Here is a tiny trained network, its code and every weight. The questions are about switching its units off for an input and a class, where a switched-off unit gives its printed mean instead of its output.

import numpy as np


def w(rows, s, z=0):
    codes = np.array(rows[::2]) - 128.0
    scale = np.full(codes.shape[1], s)
    scale[-1] = z or s
    return codes * scale


def norm(h):
    return h / np.sqrt((h * h).mean(-1, keepdims=True) + 1e-5)


def f(y):
    return y / 2 * (1 + np.tanh(0.7978845608 * (y + 0.044715 * y**3)))


def log_softmax(a):
    a = a - a.max(-1, keepdims=True)
    return a - np.log(np.exp(a).sum(-1, keepdims=True))


def net(x, mask):
    res = np.array(x, float).reshape(1, 6) / 4 @ E
    u = 0
    for l in range(3):
        y = f(norm(res) @ A[l][:, :-1].T + A[l][:, -1])
        res = res + np.where(mask[u : u + 4], y, B[l][:, -1]) @ B[l][:, :-1]
        u += 4
    return log_softmax(norm(res)[-1] @ U[:, :-1].T + U[:, -1])


A, B = {}, {}
E = w([
[62,56,196,3,116,52,159,141,194],'x0',
[86,173,186,139,249,154,131,67,204],'x1',
[69,124,188,217,148,63,2,128,116],'x2',
[113,12,42,118,142,144,68,11,95],'x3',
[136,202,88,134,58,78,127,73,190],'x4',
[126,83,154,192,54,160,170,122,182],'x5',
],0.0046)
A[0] = w([
[166,105,156,129,70,70,99,170,65,253],'0.n1',
[110,255,74,73,24,99,59,48,205,22],'0.n2',
[163,171,174,138,139,110,174,203,158,35],'0.n3',
[110,229,67,12,206,60,72,135,35,59],'0.n4',
],0.0056,0.0025)
B[0] = w([
[32,192,73,107,144,115,134,124,99,252],'0.n1',
[224,29,180,224,223,41,207,201,48,237],'0.n2',
[173,97,109,72,91,161,25,99,147,188],'0.n3',
[99,95,187,192,3,227,175,89,186,234],'0.n4',
],0.0075,0.0026)
A[1] = w([
[138,49,56,108,165,107,90,38,93,63],'1.n1',
[103,31,142,229,22,153,154,166,206,43],'1.n2',
[75,50,213,81,177,254,104,208,1,45],'1.n3',
[148,124,144,123,160,145,136,106,108,4],'1.n4',
],0.0055,0.0047)
B[1] = w([
[253,146,183,75,85,132,71,124,158,250],'1.n1',
[133,189,165,159,86,194,152,85,134,210],'1.n2',
[185,119,142,209,109,81,193,136,138,255],'1.n3',
[227,133,82,136,162,115,160,141,174,18],'1.n4',
],0.011,0.0013)
A[2] = w([
[135,156,172,135,240,152,134,85,198,66],'2.n1',
[149,216,159,114,129,124,120,255,156,63],'2.n2',
[188,147,84,73,139,167,216,122,134,36],'2.n3',
[181,196,58,194,162,178,96,136,106,1],'2.n4',
],0.0083,0.0032)
B[2] = w([
[124,151,13,110,45,129,163,162,52,253],'2.n1',
[219,52,84,120,147,173,58,36,131,238],'2.n2',
[60,185,201,194,214,99,27,105,65,239],'2.n3',
[57,49,200,7,107,64,170,187,254,245],'2.n4',
],0.009,0.0031)
U = w([
[220,109,123,104,124,160,64,87,151,127],'0',
[181,102,149,187,156,78,194,164,108,141],'1',
[54,103,160,59,133,107,147,163,207,120],'2',
[86,175,148,160,86,191,154,92,146,142],'3',
[66,173,153,147,190,114,67,115,89,177],'4',
[102,150,5,104,121,129,148,161,91,148],'5',
[121,171,97,128,166,136,124,132,127,2],'6',
],0.014,0.0083)

Each question gives the input, the list of numbers given to net, and the class t.
The units are the neurons (one row each of A and B). Each row of codes is followed by its name. A weight is (code - 128) times the scale printed after its matrix; where a second scale follows, it is the last column's (A, B and U).
mask holds one flag per neuron, layer by layer. A switched-off neuron (its flag False) gives its mean, the last column of its row in B, instead of its output. The means were averaged over made-up inputs and are rounded, as every weight is.
A unit's drop is (log p(t) with every unit on - log p(t) with that unit switched off) / (log p(t) with every unit on - log p(t) with every unit switched off).
The circuit of an input: a set's keep is (log p(t) with only the set's units on - log p(t) with every unit switched off) / (log p(t) with every unit on - log p(t) with every unit switched off). Starting from all 12 units, units are removed one at a time, each time the one whose removal leaves the highest keep (on an exact tie, the one counted first), for as long as the keep stays at least 0.8.
units of the circuit, in order: the units of the circuit, biggest drop first
most important unit: the unit with the biggest drop
top k neurons: the k neurons with the biggest drops, biggest first
top k neurons in layer l: the k neurons of layer l with the biggest drops, biggest first
input [-7,5,-7,1,-8,5], class 1: most important unit -> 1.n3
input [4,-7,6,3,-4,5], class 5: units of the circuit, in order -> 0.n1, 2.n3
input [0,-8,8,-4,-2,7], class 4: top 4 neurons -> 0.n1, 0.n4, 2.n1, 2.n4
input [1,7,-3,-6,8,-3], class 1: top 2 neurons -> 0.n2, 0.n1
input [1,-8,2,-1,0,3], class 5: top 2 neurons -> 0.n1, 2.n3
input [4,-5,-1,1,-2,0], class 5: top 3 neurons -> 2.n4, 0.n1, 2.n3
input [6,4,2,-3,-3,7], class 3: top 2 neurons -> 1.n2, 2.n4
input [4,1,-8,-6,-3,1], class 4: top 2 neurons -> 2.n3, 1.n1
input [6,6,0,6,-7,-2], class 1: top 2 neurons in layer 0 -> 0.n1, 0.n3
input [6,7,4,7,0,3], class 0: top 2 neurons -> 1.n1, 2.n4
input [-3,1,-8,6,-6,1], class 4: top 2 neurons in layer 2 -> 2.n3, 2.n2
input [6,7,-8,4,-7,4], class 4: units of the circuit, in order -> 2.n3, 2.n4
input [-6,-8,-8,2,-3,-7], class 4: top 2 neurons in layer 2 -> 2.n3, 2.n1
input [4,2,0,-5,2,7], class 3: units of the circuit, in order -> 1.n2
input [-6,7,-8,7,-4,-6], class 4: top 2 neurons -> 2.n3, 0.n3
input [-5,-2,-4,-4,6,-4], class 1: top 2 neurons -> 0.n2, 1.n1
input [0,-7,-3,-7,-7,-8], class 3: top 3 neurons -> 0.n4, 0.n2, 1.n1
input [-2,5,-8,-5,1,7], class 4: top 2 neurons -> 2.n3, 0.n4
input [-2,3,-7,1,4,-7], class 3: top 2 neurons -> 0.n4, 1.n2
input [2,0,6,-7,2,-2], class 0: units of the circuit, in order -> 2.n2
input [-8,5,-3,7,-4,7], class 2: top 3 neurons in layer 0 -> 0.n4, 0.n3, 0.n2
input [6,-6,8,-4,3,7], class 4: top 2 neurons in layer 1 -> 1.n3, 1.n1
input [0,4,5,6,6,-6], class 0: top 2 neurons in layer 1 -> 1.n1, 1.n3
